Below are the code and all the weights of a small trained network. Each question names an input and a class and asks about switching units off, where a switched-off unit gives its printed mean instead of its output.

import numpy as np


def w(rows, s, z=0):
    codes = np.array(rows[::2]) - 128.0
    scale = np.full(codes.shape[1], s)
    scale[-1] = z or s
    return codes * scale


def norm(h):
    return h / np.sqrt((h * h).mean(-1, keepdims=True) + 1e-5)


def f(y):
    return y / 2 * (1 + np.tanh(0.7978845608 * (y + 0.044715 * y**3)))


def log_softmax(a):
    a = a - a.max(-1, keepdims=True)
    return a - np.log(np.exp(a).sum(-1, keepdims=True))


def net(x, mask):
    res = np.array(x, float).reshape(1, 7) / 4 @ E
    u = 0
    for l in range(2):
        y = f(norm(res) @ A[l][:, :-1].T + A[l][:, -1])
        res = res + np.where(mask[u : u + 3], y, B[l][:, -1]) @ B[l][:, :-1]
        u += 3
    return log_softmax(norm(res)[-1] @ U[:, :-1].T + U[:, -1])


A, B = {}, {}
E = w([
[77,74,81,170,140],'x0',
[158,96,206,55,52],'x1',
[57,164,194,113,48],'x2',
[88,92,101,3,161],'x3',
[67,26,15,52,99],'x4',
[151,37,146,158,131],'x5',
[216,210,108,127,75],'x6',
],0.0071)
A[0] = w([
[107,2,87,80,133,52],'L0N1',
[59,72,34,184,218,188],'L0N2',
[98,204,107,237,120,4],'L0N3',
],0.0097,0.0031)
B[0] = w([
[126,117,177,251,75,218],'L0N1',
[65,168,94,80,157,254],'L0N2',
[203,146,149,122,59,164],'L0N3',
],0.015,0.0069)
A[1] = w([
[218,223,209,193,116,254],'L1N1',
[38,157,222,25,68,122],'L1N2',
[78,1,107,57,73,86],'L1N3',
],0.0079,0.0063)
B[1] = w([
[64,7,31,88,90,254],'L1N1',
[43,165,106,158,106,182],'L1N2',
[222,118,145,206,1,153],'L1N3',
],0.0097,0.0083)
U = w([
[143,187,46,32,223,172],'0',
[5,156,103,138,96,210],'1',
[193,98,142,185,27,183],'2',
[110,131,155,121,203,70],'3',
[142,130,195,85,208,35],'4',
[119,110,171,93,179,33],'5',
[120,88,231,222,174,69],'6',
[188,130,170,122,209,2],'7',
],0.018,0.0094)

Each question gives the input, the list of numbers given to net, and the class t.
The units are the neurons (one row each of A and B). Each row of codes is followed by its name. A weight is (code - 128) times the scale printed after its matrix; where a second scale follows, it is the last column's (A, B and U).
mask holds one flag per neuron, layer by layer. A switched-off neuron (its flag False) gives its mean, the last column of its row in B, instead of its output. The means were averaged over made-up inputs and are rounded, as every weight is.
A unit's drop is (log p(t) with every unit on - log p(t) with that unit switched off) / (log p(t) with every unit on - log p(t) with every unit switched off).
The circuit of an input: a set's keep is (log p(t) with only the set's units on - log p(t) with every unit switched off) / (log p(t) with every unit on - log p(t) with every unit switched off). Starting from all 6 units, units are removed one at a time, each time the one whose removal leaves the highest keep (on an exact tie, the one counted first), for as long as the keep stays at least 0.8.
circuit, biggest first: the units of the circuit, biggest drop first
unit that matters most: the unit with the biggest drop
top k neurons: the k neurons with the biggest drops, biggest first
k most important neurons of layer l: the k neurons of layer l with the biggest drops, biggest first
input [1,7,-4,0,8,-3,-8], class 2: unit that matters most	L1N3
input [5,8,0,7,0,-6,-2], class 2: top 3 neurons	(L1N3; L0N2; L1N1)
input [-2,-4,-5,-5,6,-7,8], class 0: 2 most important neurons of layer 1	(L1N3; L1N2)
input [0,5,6,2,5,-1,7], class 2: top 2 neurons	(L0N2; L1N3)
input [1,-5,0,6,0,-8,-3], class 0: circuit, biggest first	(L0N1; L1N1)
input [-6,8,4,-8,1,7,-1], class 1: circuit, biggest first	(L0N1; L1N2)
input [7,2,3,2,4,-2,4], class 2: top 2 neurons	(L0N2; L1N3)
input [1,1,8,4,1,8,-4], class 6: top 2 neurons	(L0N1; L1N1)
input [-6,-3,-5,1,3,6,8], class 0: top 3 neurons	(L0N1; L1N3; L0N3)
input [-3,0,0,-5,2,-8,4], class 2: top 3 neurons	(L0N2; L0N3; L1N2)
input [-1,-4,2,1,2,-7,8], class 2: top 3 neurons	(L0N2; L0N3; L1N2)
input [8,6,-6,-5,-2,-2,-1], class 0: circuit, biggest first	(L0N1; L1N3)
input [8,-6,1,-7,8,-7,4], class 0: top 2 neurons	(L0N1; L0N2)
input [6,7,-4,3,-8,5,4], class 1: circuit, biggest first	(L1N1)
input [-5,5,-6,7,-2,6,-8], class 6: top 3 neurons	(L0N1; L0N3; L1N1)
input [-2,-3,-1,-1,6,-7,3], class 0: top 2 neurons	(L0N1; L1N1)
input [-6,0,-6,-8,2,-3,-5], class 0: 2 most important neurons of layer 1	(L1N2; L1N3)
input [5,2,-3,4,-8,4,4], class 1: 2 most important neurons of layer 1	(L1N1; L1N3)
input [-2,-5,-5,-3,-2,-5,2], class 2: 2 most important neurons of layer 0	(L0N3; L0N2)
input [-7,4,-6,7,2,4,7], class 2: circuit, biggest first	(L0N2)
